Each row is followed by its class. Each block has new classes.
0.060	-2.479	-1.187	0.028	0.895	-2.046	1.946	-1.343	-0.980	0.300	1.560	-2.102	-0.083	-3.063	0.061	-0.062	-0.917	-2.000	0.213	0.595	-0.640 | QZ
-3.752	-1.526	-0.992	-0.079	-1.669	-3.287	1.169	-0.272	-0.069	-2.012	2.382	-1.976	-1.675	-1.423	0.491	-1.849	-0.707	1.646	-3.989	-4.145	-0.313 | Dz
-0.482	-4.253	-3.874	1.025	-5.078	-6.494	-0.368	-3.142	0.424	2.069	5.826	-1.609	-1.348	-5.325	-1.441	4.533	-2.198	3.027	1.654	-3.507	-1.275 | MN
2.669	-2.108	-0.850	1.084	-0.603	-1.893	0.771	-4.051	-0.661	-0.720	0.771	-3.937	-0.075	-2.766	0.482	0.253	-0.884	1.206	2.647	0.871	-0.512 | LP
0.527	0.439	0.231	0.729	1.233	1.156	1.893	-1.360	-0.926	-0.052	0.504	-1.124	-0.980	-0.870	-0.289	0.156	-0.758	-0.619	-2.166	0.703	-0.036 | ZB
-1.897	-1.920	-1.941	0.515	-1.198	-3.053	0.498	-1.467	-0.791	0.610	1.808	-1.713	-1.115	-3.193	-0.225	-1.982	-1.317	0.361	-0.300	-1.181	-0.147 | QZ
-0.912	-1.468	-0.006	0.629	1.499	-0.641	2.218	-1.749	-0.300	0.701	0.974	-1.890	-1.537	-4.208	-0.218	1.000	-0.032	-0.338	-2.455	0.869	-0.517 | ZB
0.067	-2.550	-2.895	0.283	-2.327	-3.922	0.859	-7.104	0.119	1.828	1.233	-3.560	0.577	-2.333	0.021	1.081	-0.749	4.077	4.187	-1.527	-0.620 | MN
-0.083	-1.461	-1.054	0.691	-0.673	-2.879	1.585	-1.249	-0.712	0.005	0.354	-2.533	-0.058	-2.774	-0.307	-0.305	-0.733	-1.536	1.146	-0.657	-0.345 | QZ
3.028	-1.702	-0.715	1.313	-3.699	-1.214	1.986	-2.383	-1.288	-0.110	1.330	-4.241	0.039	-1.843	0.020	1.652	-0.985	2.277	1.521	-0.984	-1.000 | ZB
-0.106	-0.809	0.054	0.882	-0.020	-0.728	2.055	-4.507	-1.392	0.105	0.127	-3.135	-0.116	-1.736	-1.181	-1.346	-0.086	0.480	0.735	0.012	-0.291 | ZB
4.732	-1.570	-1.259	1.141	-4.325	-1.521	-1.740	-5.024	-1.429	-1.069	-0.289	-4.873	-0.693	-2.174	-1.154	-2.757	-0.457	1.542	6.604	0.914	-0.702 | ZB
-0.558	-3.299	-1.983	0.937	-2.473	-3.599	0.667	-1.735	-0.494	-0.189	1.828	-2.257	-0.073	-4.081	-1.040	-0.495	-1.100	-0.010	1.486	-0.831	0.151 | QZ
-1.992	-1.107	-0.458	0.976	-0.311	-1.774	2.664	-0.686	-1.144	-0.691	-0.055	-1.346	-1.406	-1.706	-0.440	-1.543	-1.315	-2.012	-0.753	-1.758	-0.185 | QZ
-1.858	-0.471	-0.979	0.258	0.479	-1.322	0.216	-4.068	-0.721	-0.224	0.210	-2.176	0.418	-1.602	-0.717	-2.711	-0.277	0.677	0.388	0.074	-0.052 | ZB
-1.086	-1.838	-1.479	0.961	-1.269	-3.667	0.756	-1.638	-0.606	-0.558	1.650	-1.718	-0.724	-4.174	0.013	-1.125	-1.079	-0.277	0.946	-1.450	-0.294 | QZ
-0.696	-3.290	-2.118	0.952	1.377	-3.733	2.464	-4.937	-0.222	2.075	2.524	-3.230	1.201	-3.996	-0.188	1.770	-1.050	0.084	-0.455	-0.736	-0.629 | ZB
1.421	-2.289	-0.963	0.258	-1.254	-2.173	0.960	-1.294	-0.699	-0.191	0.256	-1.850	0.149	-2.596	-0.900	-0.131	-0.468	-2.220	2.643	-0.091	-0.115 | QZ
1.843	-0.929	-0.356	-0.488	-1.137	-0.169	0.304	-4.994	-0.035	-0.341	0.122	-4.121	-0.028	-0.726	-1.224	-0.024	-0.308	3.072	2.420	-0.310	-0.037 | LP
-0.965	-1.841	-0.405	0.623	-0.274	-1.974	0.692	-2.598	-0.390	0.755	0.499	-1.050	-0.324	-1.035	-0.781	0.504	-0.569	-0.265	-0.545	-0.775	1.187 | ZB
-2.714	-0.413	-0.171	0.435	2.521	-0.322	2.655	-1.417	-0.035	1.720	0.529	-0.086	-0.992	-2.835	0.229	2.570	-0.576	-1.531	-4.762	-0.084	-0.225 | ZB
-2.047	-0.303	-0.260	0.933	0.592	-1.201	2.026	-2.595	-0.508	-0.023	-0.689	-2.313	-0.861	-2.257	-0.995	-1.104	-0.474	-1.044	-0.845	0.222	-0.276 | ZB
2.187	-0.720	-0.772	0.584	-0.618	-1.182	-0.261	-2.668	0.123	-0.631	1.056	-2.325	-0.613	-1.303	-0.293	-1.204	-0.396	0.646	0.228	0.081	-0.567 | LP
1.369	-4.173	-1.812	0.934	-2.380	-3.040	3.161	-0.939	-1.013	2.899	1.922	-1.484	-0.103	-2.824	-0.870	4.659	-1.667	-1.278	2.362	-1.691	-0.498 | Dt
-1.196	-1.996	-1.480	0.720	0.038	-1.925	0.812	-2.687	-0.576	-1.083	0.113	-2.129	-0.527	-2.870	0.899	-3.108	-0.947	-0.691	1.890	-0.557	-0.098 | QZ
0.705	-0.819	-0.248	-0.026	-1.570	0.328	-0.577	-4.040	0.137	1.638	0.934	-2.324	0.027	-1.360	-0.298	0.138	-0.218	2.543	1.410	-0.092	-1.125 | ZB
0.103	-1.264	-0.871	-1.232	-0.648	-1.606	-1.595	-0.945	-0.485	0.223	0.591	0.263	-0.673	-1.947	-0.318	-1.027	0.016	-1.879	1.448	0.155	-0.285 | QZ
2.097	-1.501	-1.419	0.749	-2.478	-1.745	-1.185	-3.113	-0.852	0.827	3.322	-2.021	-0.960	-2.533	-3.263	2.105	-0.737	3.014	0.975	-0.448	-1.259 | ZB
1.279	-0.986	0.283	1.075	0.863	-0.861	0.145	-4.156	0.685	-0.459	0.415	-4.317	0.463	-2.010	0.003	-1.425	0.326	-0.229	-0.742	1.676	-0.525 | ZB
0.780	-0.959	-0.112	1.074	0.269	-3.966	2.176	-4.038	-1.055	-0.772	-0.522	-3.742	0.809	-1.156	-1.082	0.947	-0.328	0.480	0.347	-0.573	-0.372 | ZB
0.678	-1.067	-0.948	-1.107	2.154	-1.360	-1.544	-5.131	0.975	2.242	3.166	-1.725	-0.689	-3.607	-0.142	0.492	-0.445	3.211	-0.756	4.240	-1.000 | MN
0.229	-0.764	-0.740	0.400	3.373	0.005	1.185	-3.598	-0.456	1.012	0.478	-1.488	-1.007	-4.572	-0.032	-0.569	0.038	-1.958	-2.443	2.827	-0.355 | ZB
1.578	-1.211	-0.693	2.006	-0.480	-1.487	1.480	-2.117	-0.900	-1.667	0.486	-3.200	-0.826	-1.920	-0.679	-2.271	1.024	1.548	-0.142	-0.709	-0.462 | LP
1.217	-3.181	-2.215	0.699	-0.509	-0.965	0.582	-2.920	-0.869	1.399	2.421	-2.657	0.448	-4.341	-1.039	1.069	-1.337	-1.189	3.214	1.175	-0.693 | QZ
1.733	-2.991	-1.464	1.178	-0.899	-3.158	0.528	-4.423	-0.972	-1.900	1.501	-4.557	-1.248	-4.078	-0.653	-1.767	-0.292	1.011	2.841	0.275	-0.941 | LP
4.318	-0.853	-0.399	-0.145	-2.418	-0.232	0.233	-1.434	-0.454	-0.458	0.481	-2.069	-0.259	-1.375	-0.126	-0.007	-0.105	2.995	3.456	1.455	-0.551 | ZB
-0.592	-2.144	-1.782	1.342	-0.829	-3.219	3.519	-1.662	-0.912	1.577	1.980	-0.746	-0.413	-4.382	-0.347	1.857	-1.705	-1.089	0.038	-1.292	-0.362 | QZ
-0.687	-0.136	0.280	0.610	4.776	-1.197	0.748	-1.771	-0.501	1.267	1.443	-0.001	-1.677	-3.539	-0.295	0.768	-0.512	0.082	-0.783	0.543	-0.673 | ZB
1.302	-1.187	-1.017	0.954	-0.782	-1.582	0.056	-3.407	-0.741	-1.117	1.310	-3.106	-2.695	-3.167	-0.725	-1.671	-0.328	1.236	0.072	-0.145	-0.421 | ZB
-0.564	1.839	1.168	-1.487	1.713	2.135	0.062	2.465	-0.009	-1.822	-2.314	1.304	0.112	2.645	-0.686	-2.005	1.031	-1.445	-1.464	-0.416	0.997 | LP
-0.688	-2.598	-1.107	0.415	-0.482	-3.062	1.641	-0.963	-0.522	-0.077	1.263	-0.606	0.755	-2.482	0.507	0.608	-0.548	-0.758	2.571	-0.351	-0.378 | QZ
1.481	-1.410	-1.090	0.661	-0.493	-2.192	-0.442	-1.784	-0.766	0.043	1.228	-1.837	-0.333	-2.880	-0.342	-0.072	-0.995	-0.333	2.004	-1.177	-0.092 | QZ
1.569	-4.398	-2.831	0.764	-2.119	-6.199	1.026	-3.385	-0.458	4.603	3.217	-2.610	0.331	-3.952	-0.396	1.913	-0.744	3.129	2.985	-1.369	-0.421 | QZ
-0.423	-1.666	-1.940	0.695	-1.566	-2.081	1.130	-3.052	-1.209	1.678	1.762	-1.823	-0.916	-4.615	-0.733	1.199	-1.483	0.413	0.855	-1.126	-0.881 | ZB
3.257	-0.828	-0.923	1.769	-0.704	-0.067	-1.261	-0.273	-0.840	-1.043	1.059	-1.275	-2.163	-2.982	-1.514	-2.014	-0.870	1.949	0.202	2.577	-0.851 | ZB
-1.925	0.002	0.580	0.364	0.526	-0.765	2.358	-1.786	-0.155	1.112	-0.548	-0.185	0.400	1.733	-0.095	2.679	-0.058	-0.286	-1.651	-1.638	0.132 | Dt
0.318	-2.061	-1.368	0.437	-2.152	-1.347	1.141	0.455	0.591	0.499	0.274	0.697	-0.279	0.712	-0.464	1.722	-0.376	-0.234	1.019	-2.295	0.041 | Dt

Each row is followed by its class.
0.544	-4.136	0.249	0.494	0.232	0.853	-1.438	0.236	0.073	-0.928	-0.217	4.018	0.689	-1.294	2.099	0.442	0.385	2.105	-0.830	-1.548	-1.825 | T
1.564	-3.751	1.221	-0.785	0.607	-1.261	-1.271	-0.771	-0.271	-1.445	-1.837	0.661	2.407	-1.097	1.929	-1.315	-1.284	0.142	-1.534	-1.264	-2.876 | Z
0.788	1.628	2.482	-0.780	-0.871	-1.579	-1.922	-1.890	-0.244	-2.858	-0.336	2.605	3.747	1.169	-0.075	-0.777	-3.000	-0.046	-0.358	-2.178	-1.633 | W
2.790	0.022	1.636	-1.275	0.991	-1.466	-1.702	-1.774	0.305	-3.612	-0.575	2.741	4.789	-0.796	0.569	1.114	-2.801	3.104	-0.782	-1.949	-2.790 | T
2.960	-8.159	1.275	-1.079	0.786	-7.411	-2.469	-1.714	0.962	-4.535	-2.471	0.352	2.340	-0.710	4.620	0.210	-2.424	0.539	-3.547	-3.010	-2.917 | G
